Below is a small trained network, with its code and all its weights. Each question gives an input and a class and asks what happens when units are switched off, that is, made to give their printed mean instead of their output.

import numpy as np


def w(rows, s, z=0):
    codes = np.array(rows[::2]) - 128.0
    scale = np.full(codes.shape[1], s)
    scale[-1] = z or s
    return codes * scale


def f(y):
    return y / 2 * (1 + np.tanh(0.7978845608 * (y + 0.044715 * y**3)))


def log_softmax(a):
    a = a - a.max(-1, keepdims=True)
    return a - np.log(np.exp(a).sum(-1, keepdims=True))


def net(x, mask):
    res = np.array(x, float).reshape(1, 7) / 4 @ E
    y = f(res @ A[0][:, :-1].T + A[0][:, -1])
    res = res + np.where(mask, y, B[0][:, -1]) @ B[0][:, :-1]
    return log_softmax(res[-1] @ U[:, :-1].T + U[:, -1])


A, B = {}, {}
E = w([
[127,129,130,126],'x0',
[129,126,130,128],'x1',
[128,129,127,128],'x2',
[139,146,221,31],'x3',
[135,2,164,141],'x4',
[123,128,127,131],'x5',
[86,87,60,48],'x6',
],0.008)
A[0] = w([
[91,117,40,172,117],'N0',
[77,208,115,122,101],'N1',
[78,112,88,181,141],'N2',
[93,124,41,187,94],'N3',
[96,111,84,56,102],'N4',
[122,135,182,48,101],'N5',
[132,80,189,100,135],'N6',
[83,202,117,119,86],'N7',
[130,133,111,130,255],'N8',
[149,145,198,79,100],'N9',
[90,112,173,10,124],'N10',
[156,48,74,200,122],'N11',
[2,109,105,75,101],'N12',
[147,204,76,88,109],'N13',
[201,198,201,164,157],'N14',
[96,68,168,159,154],'N15',
[82,100,86,71,97],'N16',
[79,222,96,152,138],'N17',
[120,120,73,170,81],'N18',
[205,142,164,176,93],'N19',
[132,142,178,80,98],'N20',
[69,114,97,83,99],'N21',
[171,192,207,211,73],'N22',
[81,141,189,57,118],'N23',
[95,235,139,150,129],'N24',
[231,173,166,173,86],'N25',
[100,158,141,116,101],'N26',
[146,79,184,126,109],'N27',
[78,118,60,100,176],'N28',
[65,112,79,79,111],'N29',
[93,141,94,157,191],'N30',
[83,238,104,104,103],'N31',
[148,139,177,81,78],'N32',
[140,154,216,184,72],'N33',
[103,118,48,49,118],'N34',
[130,107,99,99,80],'N35',
],0.01,0.0095)
B[0] = w([
[183,134,113,114,175],'N0',
[103,45,62,115,152],'N1',
[167,184,87,94,168],'N2',
[171,171,91,134,169],'N3',
[56,153,128,199,153],'N4',
[181,161,74,165,166],'N5',
[132,120,82,99,175],'N6',
[120,59,76,158,142],'N7',
[119,184,223,54,254],'N8',
[191,157,93,180,160],'N9',
[151,179,115,127,198],'N10',
[139,144,86,87,189],'N11',
[85,134,169,174,157],'N12',
[113,60,93,108,162],'N13',
[77,150,143,102,215],'N14',
[74,94,86,57,180],'N15',
[82,114,152,197,148],'N16',
[119,69,137,96,186],'N17',
[195,163,41,198,138],'N18',
[47,110,143,205,151],'N19',
[171,159,56,164,146],'N20',
[99,136,150,175,140],'N21',
[124,108,141,183,179],'N22',
[216,137,84,143,171],'N23',
[124,72,120,92,183],'N24',
[105,128,133,176,161],'N25',
[163,98,97,149,123],'N26',
[99,110,50,126,156],'N27',
[140,151,207,139,189],'N28',
[87,163,176,193,154],'N29',
[178,152,178,87,191],'N30',
[107,62,90,109,176],'N31',
[180,143,2,224,137],'N32',
[109,124,120,188,154],'N33',
[122,96,181,195,172],'N34',
[81,107,77,229,119],'N35',
],0.0067,0.0084)
U = w([
[123,124,162,122,243],'0',
[100,152,144,112,217],'1',
[185,171,80,175,2],'2',
[54,113,171,242,62],'3',
[146,105,180,114,160],'4',
[87,4,85,106,15],'5',
],0.012,0.0075)

Each question gives the input, the list of numbers given to net, and the class t.
The units are the neurons (one row each of A and B). Each row of codes is followed by its name. A weight is (code - 128) times the scale printed after its matrix; where a second scale follows, it is the last column's (A, B and U).
mask holds one flag per neuron, in row order. A switched-off neuron (its flag False) gives its mean, the last column of its row in B, instead of its output. The means were averaged over made-up inputs and are rounded, as every weight is.
A unit's drop is (log p(t) with every unit on - log p(t) with that unit switched off) / (log p(t) with every unit on - log p(t) with every unit switched off).
The circuit of an input: a set's keep is (log p(t) with only the set's units on - log p(t) with every unit switched off) / (log p(t) with every unit on - log p(t) with every unit switched off). Starting from the 12 units with the biggest drops (on a tie, the unit counted first), units are removed one at a time, each time the one whose removal leaves the highest keep (on an exact tie, the one counted first), for as long as the keep stays at least 0.8.
circuit, biggest first: the units of the circuit, biggest drop first
unit that matters most: the unit with the biggest drop
top k neurons: the k neurons with the biggest drops, biggest first
drop when u is switched off: that unit's drop, to one decimal
input [-8,-2,-4,-1,7,8,7], class 1: unit that matters most : N11
input [-4,-8,4,7,7,-6,-8], class 3: top 2 neurons : (N19; N33)
input [-5,2,-2,-3,6,-2,-5], class 5: circuit, biggest first : (N15; N28)
input [-5,-5,-1,-1,-6,5,6], class 3: circuit, biggest first : (N34; N29; N4)
input [0,2,-5,-8,3,8,7], class 1: circuit, biggest first : (N28; N2)
input [-5,6,2,-1,-1,-2,-6], class 3: circuit, biggest first : (N19; N22)
input [-8,3,6,1,8,-5,-3], class 5: top 2 neurons : (N15; N27)
input [8,-3,1,8,-7,6,-8], class 2: top 4 neurons : (N9; N32; N23; N20)
input [-4,-3,-3,5,-7,3,-7], class 3: top 2 neurons : (N22; N25)
input [-2,7,-6,-4,-7,2,-2], class 4: top 2 neurons : (N30; N15)
input [-6,2,-2,7,6,-2,-7], class 2: top 2 neurons : (N9; N32)
input [-1,1,-3,8,-5,4,2], class 2: drop when N5 is switched off : 0.1
input [-7,-2,-6,7,-4,0,-1], class 2: drop when N17 is switched off : 0.0
input [4,-2,3,8,2,5,8], class 2: drop when N23 is switched off : 0.3
input [-8,0,-1,0,-6,5,-7], class 3: unit that matters most : N22
input [6,4,-3,-7,5,-3,7], class 2: drop when N20 is switched off : -0.1
